Below is a small trained network, with its code and all its weights. Each question gives an input and a class and asks what happens when units are switched off, that is, made to give their printed mean instead of their output.

import numpy as np


def w(rows, s, z=0):
    codes = np.array(rows[::2]) - 128.0
    scale = np.full(codes.shape[1], s)
    scale[-1] = z or s
    return codes * scale


def f(y):
    return np.maximum(y, 0)


def log_softmax(a):
    a = a - a.max(-1, keepdims=True)
    return a - np.log(np.exp(a).sum(-1, keepdims=True))


def net(x, mask):
    res = np.array(x, float).reshape(1, 5) / 4 @ E
    y = f(res @ A[0][:, :-1].T + A[0][:, -1])
    res = res + np.where(mask, y, B[0][:, -1]) @ B[0][:, :-1]
    return log_softmax(res[-1] @ U[:, :-1].T + U[:, -1])


A, B = {}, {}
E = w([
[130,64,58,254,157],'x0',
[146,156,78,106,161],'x1',
[190,55,249,128,180],'x2',
[51,21,100,63,158],'x3',
[145,86,122,137,104],'x4',
],0.009)
A[0] = w([
[168,210,133,158,134,1],'n1',
[143,33,99,246,205,125],'n2',
[103,16,124,64,142,119],'n3',
[143,152,150,135,80,125],'n4',
[127,165,51,105,110,232],'n5',
[172,142,58,125,51,55],'n6',
[68,74,126,120,104,167],'n7',
[128,102,69,235,179,81],'n8',
[42,141,141,162,56,165],'n9',
[192,66,103,162,83,81],'n10',
[175,170,164,157,109,58],'n11',
[128,131,73,130,53,206],'n12',
[188,132,131,194,94,138],'n13',
[173,173,163,189,82,131],'n14',
[212,122,233,127,194,175],'n15',
[114,114,144,32,98,70],'n16',
[86,216,109,121,144,93],'n17',
[205,158,121,78,92,72],'n18',
[23,119,156,121,175,136],'n19',
],0.011,0.0011)
B[0] = w([
[144,98,89,153,100,209],'n1',
[85,126,212,99,132,251],'n2',
[101,148,137,239,125,224],'n3',
[74,133,62,207,114,175],'n4',
[162,54,168,72,158,214],'n5',
[143,106,150,126,119,195],'n6',
[124,119,109,219,175,184],'n7',
[78,233,160,82,99,231],'n8',
[254,76,163,25,134,185],'n9',
[96,140,121,168,138,176],'n10',
[96,133,80,139,87,197],'n11',
[187,111,162,70,136,197],'n12',
[92,125,133,158,141,198],'n13',
[157,157,94,235,91,218],'n14',
[161,77,150,98,114,255],'n15',
[57,189,101,110,114,210],'n16',
[166,115,163,125,125,205],'n17',
[70,190,87,132,137,193],'n18',
[137,117,42,175,139,182],'n19',
],0.0077,0.0094)
U = w([
[41,212,151,94,82,174],'0',
[74,141,3,211,105,2],'1',
[243,63,230,72,145,60],'2',
[153,160,130,134,170,239],'3',
],0.0071,0.0023)

Each question gives the input, the list of numbers given to net, and the class t.
The units are the neurons (one row each of A and B). Each row of codes is followed by its name. A weight is (code - 128) times the scale printed after its matrix; where a second scale follows, it is the last column's (A, B and U).
mask holds one flag per neuron, in row order. A switched-off neuron (its flag False) gives its mean, the last column of its row in B, instead of its output. The means were averaged over made-up inputs and are rounded, as every weight is.
A unit's drop is (log p(t) with every unit on - log p(t) with that unit switched off) / (log p(t) with every unit on - log p(t) with every unit switched off).
The circuit of an input: a set's keep is (log p(t) with only the set's units on - log p(t) with every unit switched off) / (log p(t) with every unit on - log p(t) with every unit switched off). Starting from the 12 units with the biggest drops (on a tie, the unit counted first), units are removed one at a time, each time the one whose removal leaves the highest keep (on an exact tie, the one counted first), for as long as the keep stays at least 0.8.
circuit, biggest first: the units of the circuit, biggest drop first
most important unit: the unit with the biggest drop
top k neurons: the k neurons with the biggest drops, biggest first
drop of u: that unit's drop, to one decimal
input [5,5,-3,-4,-7], class 0: circuit, biggest first : n8
input [3,-3,3,-8,3], class 1: circuit, biggest first : n14; n11
input [7,7,6,-1,-2], class 0: circuit, biggest first : n8; n2
input [5,-4,-3,5,3], class 0: top 3 neurons : n2; n8; n14
input [3,-6,-5,5,7], class 3: top 2 neurons : n9; n7
input [7,8,-4,-2,4], class 3: top 2 neurons : n5; n16
input [6,-2,-5,-1,-2], class 0: top 2 neurons : n8; n15
input [7,-4,-4,-7,-3], class 0: top 2 neurons : n8; n2
input [2,-2,3,5,-1], class 1: top 2 neurons : n3; n19
input [7,4,4,5,7], class 0: circuit, biggest first : n2; n8
input [7,3,0,6,0], class 0: top 2 neurons : n2; n8
input [-6,4,-4,7,-5], class 1: top 3 neurons : n19; n2; n8
input [1,0,5,5,6], class 1: top 3 neurons : n3; n9; n5
input [-8,-7,6,-8,6], class 0: circuit, biggest first : n18
input [-1,-4,-8,7,5], class 2: top 3 neurons : n9; n12; n5
input [-4,-7,-6,5,-8], class 3: top 2 neurons : n9; n19
input [4,8,-4,3,-8], class 3: top 2 neurons : n5; n16
input [-2,2,-3,-5,-8], class 1: drop of n19 : -0.2
input [8,-3,-8,-7,-4], class 0: drop of n8 : 1.0
input [-6,2,5,7,-5], class 1: drop of n15 : 0.0
input [-1,-7,-6,-6,-7], class 3: drop of n15 : 0.2
input [6,7,-7,1,-3], class 2: most important unit : n5
